Small tables with named rows and columns. After each table, cells are looked up by row and column.

pag:
,farumek,lugum
nitefo,241,63
ros,64,250
tik,244,62
vivenof,76,221
zase,96,183
gan,66,242
fam,162,159
vibik,133,169
kunib,244,53

vivenof, lugum => 221
tik, farumek => 244
fam, farumek => 162
gan, lugum => 242
nitefo, lugum => 63
vibik, lugum => 169
ros, farumek => 64

raloz.tsv
	gufud	moviteg	kasenun	bemup	sagami	vut	pinav	sabiz	faf	lomin
tuvi	0.34	0.23	0.29	-0.54	-0.45	-0.27	-0.52	-0.23	0.18	0.42
diz	-0.70	0.28	0.31	-0.35	0.29	0.43	-0.18	-0.69	-0.60	-0.02
biga	-0.14	-0.36	-0.42	-0.08	-0.28	-0.29	-0.15	-0.11	-0.11	-0.34
bos	-0.28	-0.24	-0.48	0.21	0.13	0.22	0.22	0.23	-0.02	-0.48
nok	-0.41	-0.08	-0.16	-0.04	0.25	0.31	0.16	0.26	-0.21	-0.31
vugo	-0.65	-0.59	-0.60	-0.13	-0.16	-0.29	-0.12	-0.25	-0.57	-0.69
fubon	-0.59	-0.04	-0.08	0.28	0.58	0.51	0.41	0.08	-0.38	-0.36

What is the moviteg of fubon in raloz? -0.04
What is the gufud of diz in raloz? -0.70
What is the faf of tuvi in raloz? 0.18
What is the sabiz of tuvi in raloz? -0.23
What is the moviteg of tuvi in raloz? 0.23
What is the lomin of tuvi in raloz? 0.42
What is the gufud of tuvi in raloz? 0.34
What is the kasenun of vugo in raloz? -0.60
What is the sabiz of bos in raloz? 0.23
What is the gufud of vugo in raloz? -0.65
What is the vut of vugo in raloz? -0.29

ropo:
	begek	kabag
sozetig	44	31
dad	25	33
daseseg	21	36
gufere	33	36
sav	19	33
div	21	40
tikaso	87	35
fepo	23	33
gup	16	39
telusa	21	35
gifemo	39	33
sitofaf	22	36
nug	30	32

kabag of sozetig = 31
begek of sitofaf = 22
begek of gifemo = 39
begek of telusa = 21
kabag of gup = 39
begek of gup = 16
kabag of dad = 33
begek of tikaso = 87
kabag of gifemo = 33
kabag of tikaso = 35
begek of gufere = 33
kabag of telusa = 35
kabag of sav = 33
begek of daseseg = 21
begek of sav = 19
kabag of div = 40
kabag of nug = 32
kabag of daseseg = 36
kabag of gufere = 36
begek of sozetig = 44
Which row has the largest kabag? div

zun.tsv
	kubo	meveve	bafilam	kubi	vabera	kuvatuf	saru	bise	fatisi
vedale	103	157	175	121	144	151	150	171	203
mab	151	161	164	154	158	160	159	163	169
pez	35	151	191	74	123	138	136	181	250
pegiza	105	157	175	122	144	151	150	170	202
zagik	129	159	169	139	152	156	155	167	185
fuf	84	155	180	107	138	147	146	174	216

mab, fatisi => 169
vedale, bafilam => 175
pegiza, meveve => 157
pegiza, kuvatuf => 151
pegiza, kubo => 105
pez, vabera => 123
vedale, kubi => 121
pez, saru => 136

penipe =
cols = zep, kelis, zevik, molomud, nupu, mumek
lafeku: [31.74, 25.65, 23.00, 23.65, 26.25, 26.11]
vered: [66.72, 64.20, 66.08, 68.40, 72.18, 68.02]
lev: [63.89, 68.57, 61.13, 65.77, 62.23, 65.18]
gen: [55.20, 57.49, 62.52, 72.19, 64.16, 61.45]
keparel: [61.37, 61.77, 64.89, 59.16, 63.99, 58.43]
vip: [73.33, 73.61, 74.19, 80.20, 82.63, 83.44]
ziz: [26.06, 24.74, 14.41, 16.83, 15.37, 11.35]
loz: [37.48, 36.38, 37.00, 41.60, 31.77, 34.71]

vered, mumek -> 68.02
ziz, kelis -> 24.74
lev, zevik -> 61.13
loz, zep -> 37.48
gen, zevik -> 62.52
keparel, zep -> 61.37
lafeku, mumek -> 26.11
vip, zevik -> 74.19
vip, zep -> 73.33
gen, zep -> 55.20
lafeku, zevik -> 23.00
ziz, molomud -> 16.83
vered, zevik -> 66.08
loz, molomud -> 41.60
gen, kelis -> 57.49
Which row has the largest nupu? vip

mevagik:
fields: kirital, ferufo, vebek, kitumi, led, tudasip, giv, ditili, beluri, pozen
dudu: [-6.69, 1.19, 2.20, 0.80, 4.13, -0.11, -0.49, 1.19, -2.39, 1.95]
zev: [-6.58, 2.75, 2.50, 3.98, 3.95, -0.54, 0.48, 1.77, -0.30, 0.06]
kos: [-5.51, 0.76, 5.61, 3.97, 4.39, -1.15, -0.07, 2.58, -2.87, -1.20]
dib: [-7.79, -0.30, 3.19, 2.46, 5.03, -0.56, -0.21, 2.40, -0.28, 0.54]

dudu, vebek -> 2.20
kos, ditili -> 2.58
dib, ditili -> 2.40
dib, pozen -> 0.54
zev, giv -> 0.48
zev, ditili -> 1.77
zev, kitumi -> 3.98
dudu, ferufo -> 1.19
dib, kitumi -> 2.46
zev, ferufo -> 2.75
kos, kitumi -> 3.97
dib, led -> 5.03
dib, kirital -> -7.79
dudu, kirital -> -6.69
kos, beluri -> -2.87

metik =
	gipivez	penoni	roludo	dolem
bubatal	0.238	-0.694	0.218	0.019
vuk	0.052	-0.408	-0.015	0.014
vesosi	-0.222	0.823	-0.282	0.227
fis	0.089	0.119	0.131	0.186
sonakap	-0.094	0.699	-0.123	0.113
paz	0.164	-0.431	0.169	0.065
meb	-0.048	-0.104	-0.141	-0.004

sonakap, dolem: 0.113
paz, dolem: 0.065
vesosi, dolem: 0.227
vesosi, penoni: 0.823
vuk, dolem: 0.014
bubatal, gipivez: 0.238
Which row has the largest gipivez? bubatal

Table rotim
cols = bubike, dereba, sirupa
bom: [39462, 47553, 40846]
ropamo: [39782, 52527, 29559]
sunul: [40206, 50888, 42568]
tolu: [56892, 42914, 44046]
riv: [45148, 46505, 34536]
menibez: [17479, 77666, 38879]
rupu: [59523, 33461, 58051]
geno: [29312, 69021, 37342]
muted: [63596, 35957, 54763]

dereba of muted: 35957
sirupa of riv: 34536
sirupa of bom: 40846
bubike of menibez: 17479
dereba of bom: 47553
dereba of ropamo: 52527
sirupa of sunul: 42568
bubike of geno: 29312
sirupa of geno: 37342
bubike of muted: 63596

zagil:
	nin	rafunob	det	kat	lenata	febeda	tob	lifi
didiza	-0.5	2.4	1.1	3.1	3.7	-0.5	0.4	5.0
zudaku	2.1	0.9	2.5	5.0	1.2	1.5	-0.2	5.0
pur	0.7	-3.8	0.0	-1.1	-1.2	0.5	-9.2	7.4
zela	-1.6	1.7	1.1	3.9	3.4	-0.6	0.7	7.6
dalav	-1.1	4.5	1.7	4.0	3.8	-0.9	0.0	4.4
gimam	-2.0	0.2	1.1	0.1	-0.8	1.5	-4.3	9.2
kaba	3.6	0.7	2.4	4.9	1.1	1.6	-0.2	5.0
kepos	-1.6	-3.8	0.1	-1.2	-1.3	1.1	-7.2	8.8
duzazan	-2.2	-0.9	0.0	-1.5	-0.4	0.8	-5.2	10.0
kem	-2.5	1.4	0.5	1.9	2.9	-0.5	0.1	8.7
meba	0.1	-0.2	1.3	1.9	0.4	1.3	-2.0	8.1

What is the kat of meba in zagil? 1.9
What is the kat of kepos in zagil? -1.2
What is the nin of zudaku in zagil? 2.1
What is the febeda of pur in zagil? 0.5
What is the lifi of zela in zagil? 7.6
What is the lifi of kem in zagil? 8.7
What is the lifi of didiza in zagil? 5.0
What is the det of zudaku in zagil? 2.5
What is the febeda of dalav in zagil? -0.9
What is the tob of dalav in zagil? 0.0

